Here is a tiny trained network, its code and every weight. The questions are about switching its units off for an input and a target symbol, where a switched-off unit gives its printed mean instead of its output.

import numpy as np


def w(rows, s, z=0):
    codes = np.array(rows[::2]) - 128.0
    scale = np.full(codes.shape[1], s)
    scale[-1] = z or s
    return codes * scale


def norm(h):
    return h / np.sqrt((h * h).mean(-1, keepdims=True) + 1e-5)


def f(y):
    return np.maximum(y, 0)


def softmax(a):
    e = np.exp(a - a.max(-1, keepdims=True))
    return e / e.sum(-1, keepdims=True)


def log_softmax(a):
    a = a - a.max(-1, keepdims=True)
    return a - np.log(np.exp(a).sum(-1, keepdims=True))


def net(x, mask):
    ids = ['βγδζηθλμξπσφψω'.index(c) for c in x.split()]
    T = len(ids)
    res = E[ids] + P[:T]
    r = norm(res)
    for j in range(3):
        rows = slice(3 * j, 3 * j + 3)
        q, k, v = (r @ M[0][rows].T for M in (Q, K, V))
        z = softmax(np.where(np.tri(T) > 0, q @ k.T / 3**0.5, -1e9)) @ v
        o = O[0][rows]
        res = res + np.where(mask[j], z, o[:, -1]) @ o[:, :-1]
    y = f(norm(res) @ A[0][:, :-1].T + A[0][:, -1])
    res = res + np.where(mask[3:11], y, B[0][:, -1]) @ B[0][:, :-1]
    return log_softmax(norm(res)[-1] @ U[:, :-1].T + U[:, -1])


Q, K, V, O, A, B = {}, {}, {}, {}, {}, {}
E = w([
[70,97,207,72,185,108,148],'β',
[110,169,204,232,122,145,95],'γ',
[188,134,159,249,179,103,189],'δ',
[105,188,124,96,171,229,29],'ζ',
[205,188,215,187,123,81,124],'η',
[119,131,153,179,131,248,157],'θ',
[187,94,198,174,78,172,166],'λ',
[97,113,214,68,156,158,185],'μ',
[150,67,135,53,106,227,51],'ξ',
[66,98,242,90,109,172,156],'π',
[66,97,252,57,149,96,123],'σ',
[60,123,232,112,156,142,159],'φ',
[80,137,242,91,152,115,182],'ψ',
[168,207,180,118,130,202,109],'ω',
],0.00035)
P = w([
[100,135,204,105,168,148,145],'0',
[157,74,221,136,255,163,80],'1',
[106,140,158,112,132,129,152],'2',
[160,104,202,139,203,179,89],'3',
[110,138,139,116,123,123,151],'4',
[166,110,174,143,180,171,94],'5',
[111,138,128,117,116,119,149],'6',
[170,113,158,148,159,162,92],'7',
[113,142,119,119,107,116,150],'8',
[175,117,145,152,143,159,92],'9',
[115,147,105,119,92,110,155],'10',
[171,125,128,154,129,156,96],'11',
[129,149,111,129,88,125,144],'12',
],0.0011)
Q[0] = w([
[39,254,235,219,122,253,2],'head 1',
[234,123,203,223,253,248,2],'head 1',
[250,147,213,248,231,253,2],'head 1',
[254,2,2,254,240,5,2],'head 2',
[2,254,253,4,5,3,254],'head 2',
[177,3,3,97,238,131,5],'head 2',
[3,251,23,14,2,2,253],'head 3',
[254,18,233,243,254,254,2],'head 3',
[2,217,3,11,2,2,254],'head 3',
],0.0039)
K[0] = w([
[12,251,2,138,2,36,15],'head 1',
[26,177,3,49,2,36,254],'head 1',
[78,152,4,105,2,35,252],'head 1',
[26,80,253,60,253,6,226],'head 2',
[248,223,7,249,4,209,43],'head 2',
[25,63,254,20,254,178,45],'head 2',
[227,67,254,181,254,208,74],'head 3',
[34,177,2,84,2,38,183],'head 3',
[173,98,254,156,254,221,84],'head 3',
],0.0039)
V[0] = w([
[150,95,169,41,86,141,171],'head 1',
[219,151,152,84,97,107,119],'head 1',
[188,158,124,96,192,63,177],'head 1',
[162,186,154,78,118,96,84],'head 2',
[132,197,158,208,159,80,134],'head 2',
[48,200,95,137,154,133,46],'head 2',
[98,195,153,132,135,79,54],'head 3',
[113,2,128,106,69,64,87],'head 3',
[121,140,82,88,171,141,112],'head 3',
],0.0028)
O[0] = w([
[161,139,108,108,197,84,135,250],'head 1',
[150,68,148,90,184,104,200,124],'head 1',
[212,60,92,137,105,205,151,123],'head 1',
[176,219,212,79,46,203,128,156],'head 2',
[130,164,218,222,90,64,192,156],'head 2',
[45,220,111,68,161,20,182,90],'head 2',
[115,219,38,128,154,228,205,136],'head 3',
[117,150,214,130,208,180,132,12],'head 3',
[213,196,188,42,2,98,153,93],'head 3',
],0.0036,0.0017)
A[0] = w([
[88,108,111,180,126,119,57,81],'neuron 1',
[181,163,185,64,104,113,87,186],'neuron 2',
[173,128,34,195,123,62,86,116],'neuron 3',
[195,160,73,98,171,167,42,113],'neuron 4',
[77,69,125,4,74,202,98,2],'neuron 5',
[50,145,116,33,148,147,164,84],'neuron 6',
[206,112,120,177,150,125,12,103],'neuron 7',
[191,79,81,113,91,127,130,37],'neuron 8',
],0.0031,0.003)
B[0] = w([
[96,220,84,158,153,168,152,153],'neuron 1',
[138,133,72,101,139,199,124,237],'neuron 2',
[135,81,144,55,159,114,166,221],'neuron 3',
[138,118,173,169,124,81,191,238],'neuron 4',
[249,33,252,23,46,28,38,156],'neuron 5',
[114,95,129,151,102,76,39,160],'neuron 6',
[89,162,119,115,62,129,91,251],'neuron 7',
[25,171,115,164,204,150,79,156],'neuron 8',
],0.0039,0.0022)
U = w([
[254,2,5,254,254,254,254,1],'β',
[2,254,238,254,2,2,254,186],'γ',
[254,2,254,254,2,2,254,148],'δ',
[2,254,2,2,2,2,2,157],'ζ',
[254,254,254,254,2,254,254,177],'η',
[2,2,2,3,254,2,254,150],'θ',
[2,2,66,254,2,254,3,188],'λ',
[2,254,2,254,254,253,254,11],'μ',
[254,2,254,2,2,2,2,223],'ξ',
[2,3,254,254,254,2,2,26],'π',
[254,254,254,2,254,254,2,131],'σ',
[2,254,254,254,254,2,2,33],'φ',
[254,254,254,254,254,254,254,88],'ψ',
[254,254,2,2,2,254,254,218],'ω',
],0.0039,0.0035)

Each question gives the input, a string of symbols that net reads in full, and the target symbol t.
The units are the heads (3 rows each of Q, K, V and O) and the neurons (one row each of A and B). Each row of codes is followed by its name. A weight is (code - 128) times the scale printed after its matrix; where a second scale follows, it is the last column's (O, A, B and U).
mask holds one flag per unit, heads first, then neurons. A switched-off unit (its flag False) gives its mean, the last column of its rows in O or B, instead of its output. The means were averaged over made-up inputs and are rounded, as every weight is.
A unit's drop is (log p(t) with every unit on - log p(t) with that unit switched off) / (log p(t) with every unit on - log p(t) with every unit switched off).
The circuit of an input: a set's keep is (log p(t) with only the set's units on - log p(t) with every unit switched off) / (log p(t) with every unit on - log p(t) with every unit switched off). Starting from all 11 units, units are removed one at a time, each time the one whose removal leaves the highest keep (on an exact tie, the one counted first), for as long as the keep stays at least 0.8.
circuit, biggest first: the units of the circuit, biggest drop first
unit that matters most: the unit with the biggest drop
k most important neurons: the k neurons with the biggest drops, biggest first
heads that matter: for each layer, one digit per head in row order, 1 if its drop is at least 0.15 and else 0, layers parted by /
input γ ξ ζ ω β π μ θ ξ η λ ω β, target ω: circuit, biggest first : [head 2; neuron 2]
input ψ ω π ω γ ω δ λ μ, target λ: heads that matter : 110
input σ π σ φ ζ γ μ ω μ η β, target η: unit that matters most : head 2
input π φ ω ξ δ η ζ π, target ω: heads that matter : 001
input δ ψ β γ σ ξ ξ φ μ μ δ ξ, target λ: 2 most important neurons : [neuron 7; neuron 8]
input ψ ξ λ φ δ ξ λ ξ η δ, target β: heads that matter : 100
input γ ξ π ζ μ δ ξ ξ π δ, target φ: circuit, biggest first : [head 3; head 1]
input ξ δ ω β ξ σ σ ξ, target ψ: circuit, biggest first : [head 3; neuron 4]
input μ ψ σ δ ψ λ β γ, target η: circuit, biggest first : [head 3; neuron 4; neuron 7; head 1]
input η γ ω η σ γ ω σ, target θ: heads that matter : 001
input φ θ ω δ δ ξ ψ ξ μ ζ ξ θ, target σ: heads that matter : 101
input ξ ξ ω η ξ β, target σ: circuit, biggest first : [head 3; neuron 2]
input ω γ δ ζ λ μ ψ, target λ: circuit, biggest first : [head 2; neuron 8]
input σ λ σ σ, target ψ: unit that matters most : head 3
input ξ ω η ζ λ γ, target π: 2 most important neurons : [neuron 2; neuron 7]
input β φ β θ γ ψ β ω μ μ π ξ, target φ: 2 most important neurons : [neuron 7; neuron 4]
input δ η ω ξ ψ ω, target δ: 2 most important neurons : [neuron 4; neuron 2]
input φ λ λ ξ θ, target θ: circuit, biggest first : [neuron 3; head 2]
input π ξ μ ω θ γ φ β ξ ξ ω ξ, target θ: 2 most important neurons : [neuron 3; neuron 8]
input ζ γ φ μ σ ψ β σ π ξ σ μ, target ψ: circuit, biggest first : [head 3]
input σ δ η μ φ λ ω θ β π ξ, target ξ: circuit, biggest first : [neuron 5; head 2]
input φ ξ σ δ ψ λ ω λ μ γ σ, target γ: heads that matter : 110
input θ σ γ μ ζ ξ λ φ σ ω σ, target ω: circuit, biggest first : [neuron 2; head 2]
input ω δ γ θ μ ξ δ μ, target λ: heads that matter : 100
input ω γ β η ω ω ξ σ φ ψ φ, target ξ: circuit, biggest first : [head 2; head 1; neuron 5]
input μ ξ σ ω θ δ σ λ π σ δ, target δ: heads that matter : 010
input γ β ψ η η σ φ ζ λ ψ, target π: circuit, biggest first : [head 3]
input μ ψ δ ω ξ π, target σ: heads that matter : 101
input λ μ σ ξ ω μ, target θ: circuit, biggest first : [head 3; neuron 3]
input ζ θ ψ ξ γ β λ ψ ξ σ, target σ: 2 most important neurons : [neuron 2; neuron 4]
